Here is a tiny trained network, its code and every weight. The questions are about switching its units off for an input and a target symbol, where a switched-off unit gives its printed mean instead of its output.

import numpy as np


def w(rows, s, z=0):
    codes = np.array(rows[::2]) - 128.0
    scale = np.full(codes.shape[1], s)
    scale[-1] = z or s
    return codes * scale


def f(y):
    return y / 2 * (1 + np.tanh(0.7978845608 * (y + 0.044715 * y**3)))


def softmax(a):
    e = np.exp(a - a.max(-1, keepdims=True))
    return e / e.sum(-1, keepdims=True)


def log_softmax(a):
    a = a - a.max(-1, keepdims=True)
    return a - np.log(np.exp(a).sum(-1, keepdims=True))


def net(x, mask):
    ids = ['αγδζημξπστφψω'.index(c) for c in x.split()]
    T = len(ids)
    res = E[ids] + P[:T]
    u = 0
    for l in range(2):
        q, k, v = (res @ M[l].T for M in (Q, K, V))
        z = softmax(np.where(np.tri(T) > 0, q @ k.T / 2**0.5, -1e9)) @ v
        res = res + np.where(mask[u], z, O[l][:, -1]) @ O[l][:, :-1]
        u += 1
        y = f(res @ A[l][:, :-1].T + A[l][:, -1])
        res = res + np.where(mask[u : u + 16], y, B[l][:, -1]) @ B[l][:, :-1]
        u += 16
    return log_softmax(res[-1] @ U[:, :-1].T + U[:, -1])


Q, K, V, O, A, B = {}, {}, {}, {}, {}, {}
E = w([
[70,68,36,132,119],'α',
[1,105,151,101,139],'γ',
[75,171,182,166,115],'δ',
[137,177,47,101,178],'ζ',
[110,131,171,106,48],'η',
[125,115,121,199,116],'μ',
[112,109,171,225,70],'ξ',
[108,195,164,87,118],'π',
[172,186,64,21,120],'σ',
[117,115,157,63,34],'τ',
[156,71,112,164,76],'φ',
[60,169,112,150,121],'ψ',
[237,79,95,130,103],'ω',
],0.0067)
P = w([
[105,50,209,131,212],'0',
[101,89,145,129,163],'1',
[113,132,119,139,137],'2',
[114,153,98,139,94],'3',
[120,182,68,153,61],'4',
[129,197,56,165,35],'5',
[127,208,35,168,2],'6',
],0.0029)
Q[0] = w([
[101,161,123,72,34],'L0H0',
[5,180,6,196,38],'L0H0',
],0.021)
K[0] = w([
[91,145,28,161,54],'L0H0',
[212,224,99,158,2],'L0H0',
],0.019)
V[0] = w([
[150,179,118,255,217],'L0H0',
[37,207,46,125,122],'L0H0',
],0.012)
O[0] = w([
[115,179,63,230,202,81],'L0H0',
[118,70,186,101,253,255],'L0H0',
],0.0075,0.0016)
A[0] = w([
[126,173,108,125,82,136],'L0N0',
[75,163,109,170,121,7],'L0N1',
[125,60,139,121,146,50],'L0N2',
[201,78,122,158,143,112],'L0N3',
[126,120,119,133,131,114],'L0N4',
[137,106,121,159,141,97],'L0N5',
[139,136,140,98,121,133],'L0N6',
[133,145,124,119,102,135],'L0N7',
[104,120,134,145,182,25],'L0N8',
[155,105,106,147,148,101],'L0N9',
[128,132,126,126,126,127],'L0N10',
[129,129,132,120,128,133],'L0N11',
[251,165,80,73,167,89],'L0N12',
[108,81,86,139,120,73],'L0N13',
[151,126,166,102,183,86],'L0N14',
[120,105,190,183,97,92],'L0N15',
],0.015,0.0017)
B[0] = w([
[189,126,104,116,177,181],'L0N0',
[182,69,84,179,164,177],'L0N1',
[145,163,143,47,103,184],'L0N2',
[110,16,135,123,112,138],'L0N3',
[122,119,128,118,116,136],'L0N4',
[107,76,122,141,111,137],'L0N5',
[162,154,115,152,155,135],'L0N6',
[165,131,113,134,156,141],'L0N7',
[28,96,66,133,170,179],'L0N8',
[96,69,116,106,101,140],'L0N9',
[131,129,125,129,131,126],'L0N10',
[133,137,127,130,133,130],'L0N11',
[167,46,166,79,249,210],'L0N12',
[148,106,136,55,51,254],'L0N13',
[130,196,94,93,188,128],'L0N14',
[156,145,207,180,121,184],'L0N15',
],0.017,0.00098)
Q[1] = w([
[219,163,144,103,129],'L1H0',
[7,134,254,99,114],'L1H0',
],0.0064)
K[1] = w([
[162,80,247,76,91],'L1H0',
[103,254,123,70,197],'L1H0',
],0.007)
V[1] = w([
[188,108,192,111,240],'L1H0',
[174,3,91,49,116],'L1H0',
],0.0074)
O[1] = w([
[150,103,217,77,251,180],'L1H0',
[230,107,2,84,178,255],'L1H0',
],0.0046,0.0043)
A[1] = w([
[147,195,126,43,122,173],'L1N0',
[79,87,60,166,140,103],'L1N1',
[144,171,90,142,96,147],'L1N2',
[130,134,188,111,78,144],'L1N3',
[131,36,117,124,73,137],'L1N4',
[62,138,201,125,39,24],'L1N5',
[129,91,148,177,76,153],'L1N6',
[133,92,186,175,183,254],'L1N7',
[58,93,103,178,96,124],'L1N8',
[188,124,197,149,56,194],'L1N9',
[50,165,138,101,149,221],'L1N10',
[185,174,172,176,146,204],'L1N11',
[134,250,105,180,171,31],'L1N12',
[162,209,169,92,131,119],'L1N13',
[86,188,79,149,59,92],'L1N14',
[172,189,101,150,91,151],'L1N15',
],0.012,0.0029)
B[1] = w([
[118,46,166,62,123,223],'L1N0',
[166,176,175,75,124,200],'L1N1',
[168,93,132,154,57,160],'L1N2',
[67,160,138,131,114,171],'L1N3',
[198,148,46,95,136,253],'L1N4',
[92,60,64,205,79,193],'L1N5',
[161,183,155,85,149,185],'L1N6',
[130,150,118,219,198,244],'L1N7',
[102,211,107,133,76,193],'L1N8',
[150,161,251,76,152,210],'L1N9',
[39,170,65,90,109,209],'L1N10',
[138,107,132,234,162,197],'L1N11',
[128,129,5,129,96,170],'L1N12',
[80,61,136,172,102,178],'L1N13',
[134,133,208,154,47,184],'L1N14',
[158,79,129,165,44,175],'L1N15',
],0.018,0.0059)
U = w([
[150,92,60,3,28,156],'α',
[66,16,39,142,98,2],'γ',
[113,187,59,212,84,106],'δ',
[132,158,43,57,234,160],'ζ',
[108,67,212,163,89,112],'η',
[193,196,165,91,120,121],'μ',
[206,212,166,176,120,106],'ξ',
[93,120,68,219,101,140],'π',
[80,81,163,92,239,161],'σ',
[109,55,224,139,97,126],'τ',
[213,141,209,141,114,151],'φ',
[48,156,160,110,100,162],'ψ',
[242,9,107,145,169,112],'ω',
],0.0036,0.0065)

Each question gives the input, a string of symbols that net reads in full, and the target symbol t.
The units are the heads (2 rows each of Q, K, V and O) and the neurons (one row each of A and B). Each row of codes is followed by its name. A weight is (code - 128) times the scale printed after its matrix; where a second scale follows, it is the last column's (O, A, B and U).
mask holds one flag per unit, layer by layer, with each layer's heads first. A switched-off unit (its flag False) gives its mean, the last column of its rows in O or B, instead of its output. The means were averaged over made-up inputs and are rounded, as every weight is.
A unit's drop is (log p(t) with every unit on - log p(t) with that unit switched off) / (log p(t) with every unit on - log p(t) with every unit switched off).
The circuit of an input: a set's keep is (log p(t) with only the set's units on - log p(t) with every unit switched off) / (log p(t) with every unit on - log p(t) with every unit switched off). Starting from the 12 units with the biggest drops (on a tie, the unit counted first), units are removed one at a time, each time the one whose removal leaves the highest keep (on an exact tie, the one counted first), for as long as the keep stays at least 0.8.
circuit, biggest first: the units of the circuit, biggest drop first
most important unit: the unit with the biggest drop
k most important neurons: the k neurons with the biggest drops, biggest first
k most important neurons of layer l: the k neurons of layer l with the biggest drops, biggest first
input ζ α ζ γ α, target α: circuit, biggest first	(L1N7 L0N13 L1N11)
input τ σ α η ξ ω α, target ω: 2 most important neurons of layer 0	(L0N0 L0N3)
input α α φ ξ, target φ: circuit, biggest first	(L1N9 L0N15 L1N10)
input α ζ α, target ζ: circuit, biggest first	(L1N14 L1N15 L1N13)
input ξ δ ω, target ζ: most important unit	L1N4
input α δ ω τ, target ω: 2 most important neurons	(L0N0 L0N3)
input α φ π α μ μ, target μ: 2 most important neurons of layer 1	(L1N1 L1N6)
input δ δ δ, target δ: 2 most important neurons	(L0N12 L1N8)
input α ζ σ ω, target ω: 2 most important neurons	(L0N12 L1N10)
input α ζ δ σ γ, target σ: 2 most important neurons	(L0N12 L1N0)
input ω ψ α ω μ, target ω: 2 most important neurons	(L0N0 L0N3)
input α γ ζ δ δ μ, target ξ: 2 most important neurons of layer 0	(L0N1 L0N12)
input ω ω δ δ ω, target ζ: 3 most important neurons	(L0N12 L0N3 L1N4)
input δ γ δ δ δ φ ψ, target δ: most important unit	L0N12
input π μ ω ζ η, target τ: 2 most important neurons of layer 0	(L0N1 L0N8)
input δ ω α α α δ ψ, target ψ: 4 most important neurons	(L0N8 L0N12 L1N4 L1N10)
input ζ ω φ ξ δ, target π: 3 most important neurons	(L0N3 L1N12 L0N13)
input δ π ψ γ, target ψ: 4 most important neurons	(L0N8 L1N4 L1N10 L0N12)
input μ γ α φ δ δ, target δ: 3 most important neurons	(L1N12 L0N12 L0N13)
input α γ γ, target γ: most important unit	L0H0
input γ ζ γ, target ζ: 2 most important neurons of layer 1	(L1N10 L1N14)
input ω δ α δ γ, target ψ: 2 most important neurons of layer 0	(L0N12 L0N8)
input ζ ψ α δ α μ, target μ: 2 most important neurons	(L1N1 L0N12)
input γ η ξ, target ξ: 2 most important neurons of layer 1	(L1N9 L1N6)
input ζ ω δ ψ ω γ, target ω: 2 most important neurons of layer 1	(L1N10 L1N8)
input α ω η, target ω: 2 most important neurons of layer 0	(L0N0 L0N3)
input γ ω α, target ω: most important neuron of layer 0	(L0N3)
input ζ μ α α ω δ, target ω: 2 most important neurons	(L1N10 L1N8)
input φ α σ, target ω: 2 most important neurons of layer 0	(L0N12 L0N8)
input φ γ ζ α ζ, target ζ: 2 most important neurons of layer 0	(L0N8 L0N14)
